(in the rows, 128 means zero)
Each row is followed by its class.
[174 88 147 99 113 167 134 141 102 181 69 108 64 102 93 126 98 95 107 145 120 128 146 161 135 69 130 70 162 163 108 150 60 107 148 158 113 112 122 139 98 137 152 148 161 62 133 148 143 197 168 102 154] => vekuz
[159 180 133 129 196 144 112 136 119 142 139 115 91 147 117 126 125 148 117 92 147 100 174 122 93 132 154 152 145 104 75 96 101 121 70 104 140 174 122 136 121 128 140 98 159 122 192 74 131 148 116 178 141] => Zurez
[124 117 113 140 107 133 130 149 163 86 191 133 135 114 129 108 129 130 146 85 138 115 137 148 143 182 126 128 108 163 113 157 139 108 192 158 122 129 149 162 103 123 105 177 112 141 109 137 150 146 146 118 102] => Bezak
[103 150 113 135 133 132 145 146 93 139 99 137 135 148 120 137 143 123 129 158 97 130 123 110 98 150 132 119 143 95 123 173 113 127 146 162 108 133 123 124 130 107 116 132 123 120 142 118 95 158 126 104 147] => guzi
[153 123 141 127 113 108 143 94 138 117 114 128 178 136 68 135 141 128 97 117 79 100 133 114 117 117 130 145 146 135 132 88 127 139 148 136 128 123 129 115 151 91 154 85 142 135 135 147 101 124 132 162 125] => Buvin
[111 148 127 131 135 121 146 127 131 133 149 116 147 122 128 136 150 134 100 162 105 135 171 125 145 125 112 127 113 164 113 85 90 140 128 151 129 124 146 119 135 81 147 118 153 143 109 117 148 169 145 136 128] => Buvin
[95 130 155 93 121 142 105 138 130 59 134 117 111 128 102 156 80 85 115 124 190 110 107 156 141 169 117 108 165 140 109 116 118 151 117 137 135 136 146 120 138 124 120 97 106 85 129 120 150 135 140 113 103] => Noli
[118 121 146 156 126 128 146 123 162 120 104 99 100 144 123 118 101 154 154 121 106 121 137 122 129 122 137 119 137 132 134 104 134 105 168 124 99 153 141 107 127 111 103 154 129 113 135 123 137 104 128 152 130] => Bezak
[131 178 87 124 179 103 99 159 123 76 129 152 138 123 110 146 143 137 152 174 122 171 152 130 108 142 125 134 81 128 117 103 114 186 93 118 139 100 87 124 130 116 185 109 108 166 166 139 96 103 121 91 128] => Noli
[128 153 114 130 155 164 146 154 138 119 123 114 118 125 112 142 118 167 128 125 145 168 153 126 130 124 120 100 138 179 129 133 122 117 112 123 76 135 138 126 140 126 150 118 145 121 120 112 116 155 94 149 112] => Buvin
[186 149 113 130 185 83 145 89 128 102 105 108 141 112 84 95 134 78 130 90 139 149 134 158 125 164 146 128 143 152 161 220 147 153 179 89 175 74 124 156 100 147 92 140 145 126 155 144 144 96 124 53 115] => Poda
[126 112 128 123 131 130 128 143 92 140 124 124 101 138 134 103 124 144 169 161 146 111 150 135 134 89 125 128 123 152 131 111 76 135 135 121 99 125 113 125 130 129 211 100 148 119 156 134 90 167 162 123 135] => vekuz
[159 85 115 134 122 114 147 95 140 101 123 120 125 111 129 113 84 129 127 106 161 138 142 113 125 143 129 143 155 146 134 106 150 127 135 123 158 131 160 160 145 130 106 127 112 115 113 121 142 98 109 111 118] => Bezak
[138 72 79 111 156 146 96 116 127 150 169 98 129 119 74 195 118 119 129 151 55 166 140 79 146 154 152 158 96 112 62 148 127 104 111 112 88 112 105 140 110 60 218 134 135 114 143 135 144 94 129 128 60] => vekuz
[127 114 118 127 150 102 131 96 133 127 133 130 136 113 127 125 119 141 110 129 100 145 137 137 133 140 136 111 125 127 132 84 118 130 144 142 120 150 125 117 134 109 150 117 132 135 131 101 112 100 130 116 140] => Buvin
[78 122 147 133 124 141 125 131 102 121 79 166 121 146 168 129 132 138 150 97 132 125 151 170 102 126 119 61 125 138 174 110 111 150 145 140 147 132 125 116 145 125 174 126 127 124 96 132 132 139 162 131 118] => Zurez
[129 125 146 151 125 144 120 97 126 103 73 141 144 127 154 137 144 120 132 148 85 105 149 191 134 116 125 106 157 119 144 78 125 61 167 104 113 100 153 134 93 132 154 130 125 124 138 148 138 114 99 134 159] => guzi
[113 119 75 129 133 166 146 112 174 109 137 123 130 115 102 141 104 121 131 138 67 96 127 122 128 164 125 119 107 169 128 60 138 128 125 133 106 118 133 136 118 106 195 122 123 136 112 94 123 130 110 116 102] => Buvin
[113 152 89 166 144 105 138 121 151 109 131 106 115 143 138 110 110 128 134 133 153 98 124 149 122 161 135 138 111 163 136 123 150 137 164 140 138 135 134 131 127 114 119 114 114 154 136 132 145 116 121 150 143] => ser
[103 117 95 156 145 135 139 120 87 184 137 136 126 165 147 126 140 157 136 152 131 129 135 137 118 142 149 140 118 173 96 114 152 154 80 162 167 121 114 104 132 87 147 125 125 99 146 100 123 71 126 82 129] => Zurez
[108 145 95 145 157 140 144 117 124 167 105 100 100 143 123 120 112 151 142 171 95 159 98 126 99 140 151 154 126 140 101 138 134 133 102 144 125 127 127 122 131 129 152 100 141 108 139 112 112 99 96 102 128] => guzi
[103 137 99 144 123 124 149 118 126 144 123 143 133 140 112 125 144 177 148 139 64 160 102 110 113 134 129 148 150 88 139 121 140 126 157 133 113 142 163 114 134 97 134 126 125 151 123 125 133 41 92 165 119] => guzi
[149 121 183 116 114 159 66 118 146 146 103 177 117 177 149 151 105 65 142 159 132 68 157 163 151 96 122 116 119 141 135 42 106 136 76 118 142 132 87 102 161 127 128 115 87 117 137 129 139 182 194 82 99] => Zurez
[194 89 122 119 151 133 96 106 146 155 115 125 57 155 137 118 140 172 136 112 127 87 183 174 139 113 148 107 122 166 128 113 171 111 113 105 148 146 74 147 139 105 156 134 108 138 152 120 107 95 157 153 112] => Zurez
[138 88 71 159 104 72 98 129 119 125 196 134 129 136 149 96 119 135 100 85 170 55 132 174 133 146 118 81 165 119 123 68 179 114 180 184 217 146 151 135 111 109 104 125 65 147 80 136 138 102 112 140 132] => Bezak
[163 131 94 113 149 113 130 108 147 124 117 115 148 119 97 131 135 119 109 111 116 105 164 118 127 126 135 142 131 128 131 82 123 126 124 118 118 123 93 133 153 114 160 96 122 140 118 132 107 137 94 149 86] => Buvin
[154 139 91 141 190 164 138 130 151 141 93 146 107 151 124 158 140 182 126 112 107 115 155 128 122 150 122 120 137 169 143 109 145 121 83 124 109 133 126 151 131 85 158 130 144 136 154 110 151 125 114 167 113] => Zurez
[182 75 122 132 139 146 131 148 112 165 100 101 98 146 133 131 96 139 132 147 139 149 124 122 143 101 132 155 131 135 113 157 102 127 86 110 109 146 116 136 152 152 140 92 154 118 166 151 126 133 124 145 134] => vekuz
[114 78 107 142 133 145 145 137 113 150 119 119 150 151 101 135 116 68 161 134 72 96 125 139 107 170 115 120 146 124 136 75 128 95 58 105 151 91 127 134 99 116 120 136 113 111 174 165 151 181 95 115 93] => Zurez
[119 119 149 136 89 124 168 110 113 141 134 105 161 119 137 96 143 91 125 181 84 115 145 103 116 114 132 177 169 112 120 77 99 122 169 117 162 125 167 138 100 129 110 124 115 110 113 133 133 119 48 93 176] => Bezak
[138 139 157 158 138 178 116 97 141 137 123 145 117 122 149 144 121 114 130 113 144 128 145 118 116 126 147 167 134 164 139 151 170 70 124 118 109 121 125 175 165 126 144 103 113 149 157 131 166 137 103 161 124] => guzi
[121 106 105 130 122 155 141 87 124 126 179 160 185 112 113 121 135 148 97 107 86 174 133 132 126 127 96 124 176 173 147 63 125 113 133 169 127 123 162 147 122 81 202 123 168 110 100 81 116 158 106 98 136] => Buvin
[135 182 125 118 160 130 168 144 132 175 109 117 104 163 122 124 152 122 123 143 106 128 132 68 110 138 145 162 120 129 119 138 126 137 116 162 125 130 133 106 119 127 198 91 157 107 145 99 153 140 173 92 139] => guzi
[115 164 106 112 120 135 119 124 79 108 202 131 161 126 115 138 153 81 115 108 210 119 132 148 115 151 131 161 224 113 134 98 137 140 184 125 141 117 155 125 120 150 102 113 122 106 122 146 150 134 99 106 108] => ser
[128 129 109 128 123 131 117 132 120 154 131 112 131 147 120 139 132 136 124 173 88 144 133 129 90 122 138 134 123 119 110 90 98 142 103 132 110 138 133 109 139 101 166 113 139 120 140 142 95 126 106 110 139] => Buvin
[126 126 143 124 138 148 124 114 142 103 143 112 86 141 103 131 98 98 144 130 116 135 131 132 118 136 130 129 136 171 145 147 129 143 150 114 139 132 138 138 128 137 124 136 115 134 141 109 145 173 152 98 115] => Poda
[150 105 103 138 124 129 111 127 107 64 178 151 80 73 117 123 107 114 146 131 163 123 144 131 83 121 139 107 147 168 122 124 140 109 147 139 145 129 108 167 82 140 157 136 101 106 171 125 144 180 105 91 109] => Poda
[78 149 70 136 143 96 95 181 157 193 149 92 87 160 101 88 115 163 119 137 123 61 79 195 111 130 145 69 125 131 104 172 103 135 125 152 142 128 100 128 112 133 117 137 108 133 114 140 90 138 106 157 94] => Mige
[146 133 128 126 120 86 92 137 118 106 135 143 118 121 101 89 106 92 105 157 112 93 97 199 143 76 113 77 160 123 152 153 100 154 136 111 133 111 117 109 144 157 119 113 88 150 136 180 130 149 147 133 138] => Buvin
[100 117 116 164 127 133 156 137 123 83 128 139 165 154 153 136 124 153 164 152 138 122 150 137 115 149 107 126 117 152 155 86 106 150 148 148 136 145 156 95 144 119 141 128 130 129 138 130 110 125 109 147 134] => Noli
[96 109 90 128 139 148 140 146 111 110 132 136 112 138 155 138 113 124 154 167 96 122 134 110 118 151 139 125 128 150 131 116 124 118 118 135 77 138 132 126 112 123 182 129 123 115 154 104 111 145 109 100 133] => Poda
[126 124 127 133 124 144 121 122 140 140 121 107 106 134 137 129 96 109 144 136 110 147 147 96 91 122 136 142 148 154 126 95 139 147 101 111 150 128 136 123 122 140 154 109 126 153 143 116 124 109 107 104 164] => pon
[127 161 144 108 150 148 88 106 126 145 140 115 99 133 131 136 121 106 124 128 156 147 140 138 100 112 120 136 126 139 113 121 114 127 130 127 172 102 119 114 122 137 171 101 159 95 160 122 152 146 153 109 105] => vekuz
[29 100 128 129 86 109 103 146 105 107 132 143 114 127 126 115 112 128 192 122 156 130 122 155 115 139 154 123 137 159 109 132 123 138 132 138 107 101 124 123 124 120 164 129 101 135 121 142 90 117 131 127 87] => pon
[80 111 125 143 99 116 154 136 108 132 113 124 106 171 92 135 105 146 116 79 110 104 105 131 105 127 108 116 130 131 137 126 134 134 110 126 165 138 110 116 172 107 119 115 86 131 116 106 161 104 154 144 88] => Zurez
[150 131 114 151 144 153 136 140 133 183 127 103 110 144 104 125 122 141 119 131 118 118 132 128 99 135 133 125 132 147 106 116 90 147 122 150 143 143 127 135 115 99 88 146 152 125 139 116 124 146 116 101 133] => Mige
[92 138 136 113 111 142 161 154 96 143 151 135 102 160 140 114 130 147 147 168 145 132 148 109 132 132 112 127 115 149 119 120 102 147 105 135 114 164 146 122 164 99 145 113 142 127 103 109 105 145 173 153 112] => Zurez
[124 107 138 158 107 141 166 109 136 172 132 144 128 161 150 77 123 99 151 147 87 93 118 102 118 114 118 134 147 168 153 146 106 111 136 169 112 143 122 129 140 93 178 115 143 111 126 131 130 191 139 117 125] => guzi
[112 113 130 154 152 124 159 132 144 155 76 129 106 173 118 145 151 172 146 126 112 115 116 108 107 131 132 137 89 142 157 135 155 129 121 153 132 129 110 109 136 113 169 118 112 127 131 126 113 94 111 156 100] => Noli
[102 157 188 144 146 128 123 117 128 178 115 111 63 147 134 128 114 123 150 164 138 133 148 120 91 100 138 137 91 156 100 121 134 103 133 122 138 139 90 137 134 152 142 121 98 118 132 126 97 169 119 127 127] => Bezak
[105 143 122 149 91 142 133 148 133 140 134 124 143 175 88 141 132 118 113 124 104 79 98 139 114 153 117 117 117 101 101 102 126 121 183 168 125 163 129 97 120 80 104 146 119 125 107 138 97 120 121 173 127] => Mige
[127 130 112 121 151 151 128 117 127 185 121 159 89 125 116 183 119 170 131 191 108 125 121 97 109 159 149 141 107 136 83 106 119 153 108 135 76 158 160 155 127 80 153 134 129 123 146 113 109 81 136 141 141] => ser
[81 167 98 146 145 125 101 168 129 181 147 202 115 127 125 185 175 164 146 196 83 68 107 96 106 127 155 101 121 105 130 104 148 180 114 102 138 115 99 125 131 110 207 98 103 154 139 111 91 81 121 142 97] => pon
[144 137 87 100 120 160 137 138 125 64 105 133 123 124 121 134 128 125 132 119 147 111 160 129 110 115 107 138 149 96 139 107 122 153 177 167 98 153 87 105 111 166 119 170 132 124 107 82 78 136 121 95 137] => Noli
[55 168 127 91 118 136 130 146 95 100 145 140 122 75 137 123 150 127 120 145 153 144 152 153 123 125 105 110 146 80 106 103 89 150 178 135 133 127 133 132 94 155 71 175 145 160 94 112 119 129 118 154 123] => Mige
[200 87 109 186 172 144 150 128 114 110 106 103 177 121 123 166 116 95 135 124 127 135 164 97 103 163 139 136 127 148 155 117 117 140 123 145 164 126 133 137 123 133 124 118 99 114 164 160 175 228 112 49 147] => guzi
[159 130 127 165 142 159 101 145 70 183 145 152 158 133 135 112 112 122 132 138 142 118 91 228 140 111 125 122 161 165 101 87 105 150 124 163 142 125 134 95 124 166 108 92 156 107 146 182 118 127 104 126 148] => Mige
[129 112 116 121 137 139 155 147 113 139 120 98 109 172 125 114 112 108 141 151 167 162 142 84 115 145 163 145 129 149 145 143 141 156 94 150 137 151 133 110 157 135 127 117 111 113 131 122 116 143 152 81 143] => Zurez
[149 140 156 125 123 179 132 130 133 110 116 138 120 135 149 110 125 112 145 131 149 118 165 125 139 140 106 148 98 175 132 95 125 120 102 146 124 146 146 149 134 105 115 105 136 151 116 122 137 184 141 142 140] => Zurez
[150 120 80 142 122 119 100 154 130 119 131 152 137 138 140 107 116 115 120 161 138 129 107 179 142 123 124 118 133 121 89 143 113 164 115 139 134 126 99 131 107 134 114 137 144 142 112 156 102 94 106 117 118] => Mige
[128 122 137 130 123 119 87 127 124 75 112 141 126 119 147 148 151 156 160 148 163 91 149 198 122 119 102 125 125 93 177 96 129 128 164 100 152 118 137 137 140 148 107 117 110 150 121 154 117 121 107 171 87] => Noli
[149 145 115 98 153 151 134 111 129 85 115 108 82 110 51 134 92 129 131 115 147 134 107 124 81 128 102 122 128 134 155 199 110 150 176 154 118 141 134 126 151 160 102 138 99 109 90 138 106 176 115 158 58] => Noli
[140 210 114 95 182 157 124 136 135 159 125 140 87 123 73 138 121 171 135 68 169 140 98 119 113 149 110 128 189 134 155 154 125 187 138 137 95 131 195 128 120 119 89 130 147 129 127 108 184 100 145 127 109] => ser
[124 113 102 135 150 160 123 128 150 166 147 169 112 120 120 153 101 133 156 132 104 102 102 82 101 135 106 109 125 142 112 108 116 141 82 139 58 152 117 132 109 123 185 141 148 136 105 137 86 161 129 149 81] => pon
[159 164 117 138 142 140 117 150 161 102 94 156 129 138 89 132 140 122 131 98 125 148 137 146 148 110 136 91 127 150 134 188 147 153 180 116 103 116 89 145 106 132 166 136 121 149 74 144 112 130 120 138 107] => ser
[140 142 109 127 161 130 156 158 125 140 121 109 78 158 130 111 122 132 129 159 148 131 138 118 112 158 132 122 109 160 113 138 131 132 59 109 155 139 114 148 130 128 126 108 116 127 163 113 120 139 123 108 135] => Zurez
[130 146 98 128 173 143 133 130 112 133 170 164 118 121 118 116 122 137 147 112 120 182 136 112 104 156 124 125 164 152 108 157 123 141 118 132 111 137 128 141 113 108 147 132 149 127 166 113 123 143 94 148 109] => ser
[110 178 138 87 174 113 101 107 160 174 93 141 125 141 81 132 150 189 84 143 100 125 117 136 135 97 147 112 169 164 141 114 101 152 107 154 72 115 165 130 139 63 230 104 144 108 129 119 113 120 138 147 161] => Buvin
[168 177 138 138 169 131 134 143 140 198 128 81 86 153 90 115 133 135 133 120 116 83 151 101 116 113 135 130 134 128 122 119 147 145 122 106 144 128 135 123 135 115 102 130 118 150 147 139 134 126 140 140 152] => Bezak
[117 118 114 132 103 122 129 132 143 118 157 128 121 137 138 123 98 124 142 175 132 127 125 103 112 139 145 157 123 150 100 101 134 121 131 132 121 138 142 140 136 138 153 109 93 118 120 141 109 103 98 109 118] => Bezak
[107 115 127 127 116 153 160 120 139 162 88 136 125 115 122 140 102 146 119 146 126 101 99 116 100 154 117 129 109 132 113 119 116 126 119 140 101 145 128 165 128 129 92 142 138 132 125 124 86 107 96 147 133] => Mige
[158 112 121 126 137 114 113 109 101 75 148 97 132 113 121 121 112 102 140 152 146 139 159 134 109 139 110 133 122 122 119 119 126 130 146 149 150 140 103 110 123 111 106 117 124 115 143 135 98 143 111 105 123] => Noli
[116 144 121 162 143 115 149 137 120 165 115 148 90 158 127 133 135 160 143 132 143 157 127 81 88 120 147 126 128 129 135 149 140 142 123 131 105 148 119 118 140 97 122 135 125 144 155 126 126 84 129 141 130] => ser
[110 134 89 127 110 130 121 132 126 116 134 127 126 127 139 125 116 107 121 139 125 162 121 100 105 127 156 164 144 145 101 141 135 119 112 142 111 117 104 120 131 125 190 98 145 99 120 102 115 91 99 89 113] => pon
[158 111 147 96 139 172 112 147 142 97 175 82 92 152 102 131 106 93 120 145 127 161 111 63 134 136 112 139 103 128 108 170 104 152 104 128 109 147 144 116 122 140 145 105 147 147 129 145 122 203 203 108 116] => vekuz
[112 168 124 118 104 141 130 119 133 80 172 121 122 128 97 119 124 118 167 134 111 134 131 100 96 145 112 146 128 129 142 113 130 131 198 155 121 142 164 102 128 102 167 118 113 130 121 139 148 151 158 132 104] => guzi
[89 80 138 120 125 156 133 133 115 167 93 126 69 141 135 131 87 115 165 164 114 141 107 122 101 133 155 116 135 128 131 147 126 132 74 121 94 157 105 137 154 128 141 128 123 105 146 144 116 128 125 146 108] => Zurez
[122 125 84 132 135 140 164 129 153 113 92 88 133 128 60 143 145 169 101 104 101 91 99 139 136 151 133 159 106 91 123 86 95 118 167 128 138 114 185 139 109 126 112 143 134 132 124 112 135 111 123 175 128] => vekuz
[127 176 140 115 134 158 145 138 157 161 99 130 113 139 68 100 104 115 124 104 87 105 107 117 104 125 116 101 153 157 110 114 84 140 155 178 119 136 146 100 80 106 123 128 147 110 120 120 140 144 108 136 126] => Mige
[107 142 82 147 157 121 152 155 145 109 126 126 142 148 125 135 130 152 133 158 114 125 120 125 111 168 134 103 123 139 123 88 116 151 124 163 130 139 142 90 113 116 146 109 139 125 138 136 102 84 94 143 128] => Noli
[139 129 105 98 127 82 131 119 120 139 131 160 114 102 115 118 98 55 115 139 119 171 85 127 99 134 143 131 141 123 142 184 124 147 139 158 128 115 108 143 119 159 165 128 159 89 150 153 164 115 174 61 119] => Poda
[101 169 123 141 159 148 119 160 120 171 159 126 114 140 150 105 144 152 126 152 141 126 114 154 135 120 114 112 121 139 135 156 112 142 140 151 103 142 135 121 116 135 119 149 150 156 118 130 116 151 138 145 151] => Mige
[145 115 139 116 138 101 81 124 134 62 228 123 154 117 181 143 111 104 101 151 171 186 141 164 141 169 100 95 146 160 140 115 98 126 128 137 160 134 195 104 123 113 146 111 129 101 145 174 216 101 162 72 127] => Noli
[130 138 65 145 148 114 122 128 156 117 125 88 142 149 140 124 125 146 110 112 89 115 134 196 116 173 114 95 135 132 153 81 100 103 161 148 127 138 146 97 127 97 106 139 133 116 143 121 147 129 98 112 131] => Buvin
[163 149 119 116 114 151 132 144 153 160 124 101 113 143 103 131 122 115 111 145 92 146 119 73 109 122 126 140 140 130 103 129 128 117 97 124 112 139 147 117 110 106 151 107 149 109 108 117 116 110 99 111 140] => pon
[78 159 116 112 112 143 122 121 106 124 124 89 118 120 91 130 111 95 133 141 106 154 128 158 97 134 141 153 124 104 105 108 127 127 169 146 141 120 105 116 139 140 107 120 128 137 111 107 92 82 93 120 131] => Noli
[95 151 138 125 155 96 140 85 103 138 148 76 106 106 148 87 145 153 173 130 91 100 181 109 71 134 120 132 136 114 147 150 137 122 190 132 171 130 126 114 104 114 147 112 154 140 167 105 131 146 135 150 127] => guzi
[163 112 121 149 109 154 155 122 133 155 118 144 107 124 152 134 116 94 114 153 120 109 110 110 109 137 95 119 130 146 147 75 124 96 95 113 120 133 141 133 138 130 96 130 118 132 136 149 132 131 109 115 143] => pon
[89 131 114 116 131 141 128 148 155 91 117 126 141 132 173 145 117 100 165 132 134 130 199 87 141 145 118 113 108 118 101 14 150 157 118 129 142 132 139 102 97 113 207 135 118 136 76 125 138 131 113 140 119] => Bezak
[101 123 135 128 127 120 147 113 133 132 104 174 146 123 137 151 121 118 128 165 48 86 120 97 135 129 96 137 89 137 144 138 115 123 116 123 86 122 118 147 135 93 158 141 120 141 156 107 141 143 150 124 129] => Poda
[110 148 101 112 134 124 110 115 132 169 123 123 97 134 116 131 120 162 123 146 110 140 121 134 104 130 148 148 129 143 87 142 115 140 124 136 92 132 129 146 130 98 150 116 134 130 119 124 108 75 109 137 121] => ser
[132 129 98 125 155 125 119 107 127 135 152 155 146 123 126 118 103 131 118 105 140 98 124 135 131 166 87 107 112 169 116 133 114 97 128 171 155 113 132 134 141 83 146 97 142 98 162 115 129 166 133 167 77] => vekuz
[131 133 106 128 157 138 125 137 140 98 108 121 131 128 86 149 120 138 138 136 112 137 124 112 107 142 108 108 122 130 141 128 102 121 149 124 135 116 114 135 114 118 148 105 129 122 150 131 105 185 103 140 92] => vekuz
[127 116 123 160 129 84 94 135 139 149 142 124 95 130 159 96 129 100 135 142 126 100 123 206 126 105 157 108 134 115 164 113 125 139 156 73 204 107 103 156 164 171 149 117 75 139 126 175 158 118 117 121 120] => Bezak
[89 132 143 140 144 123 117 126 95 163 138 134 121 146 138 119 142 153 147 168 117 116 110 143 113 124 124 138 93 139 97 133 124 166 123 143 159 128 94 98 118 125 148 111 120 117 137 124 89 122 118 119 104] => Mige
[158 135 102 133 155 101 131 99 134 150 140 137 99 138 113 116 121 132 122 190 110 80 119 120 115 126 148 140 130 172 104 133 145 151 119 114 136 115 116 131 122 117 173 88 113 126 168 147 103 89 126 140 130] => ser
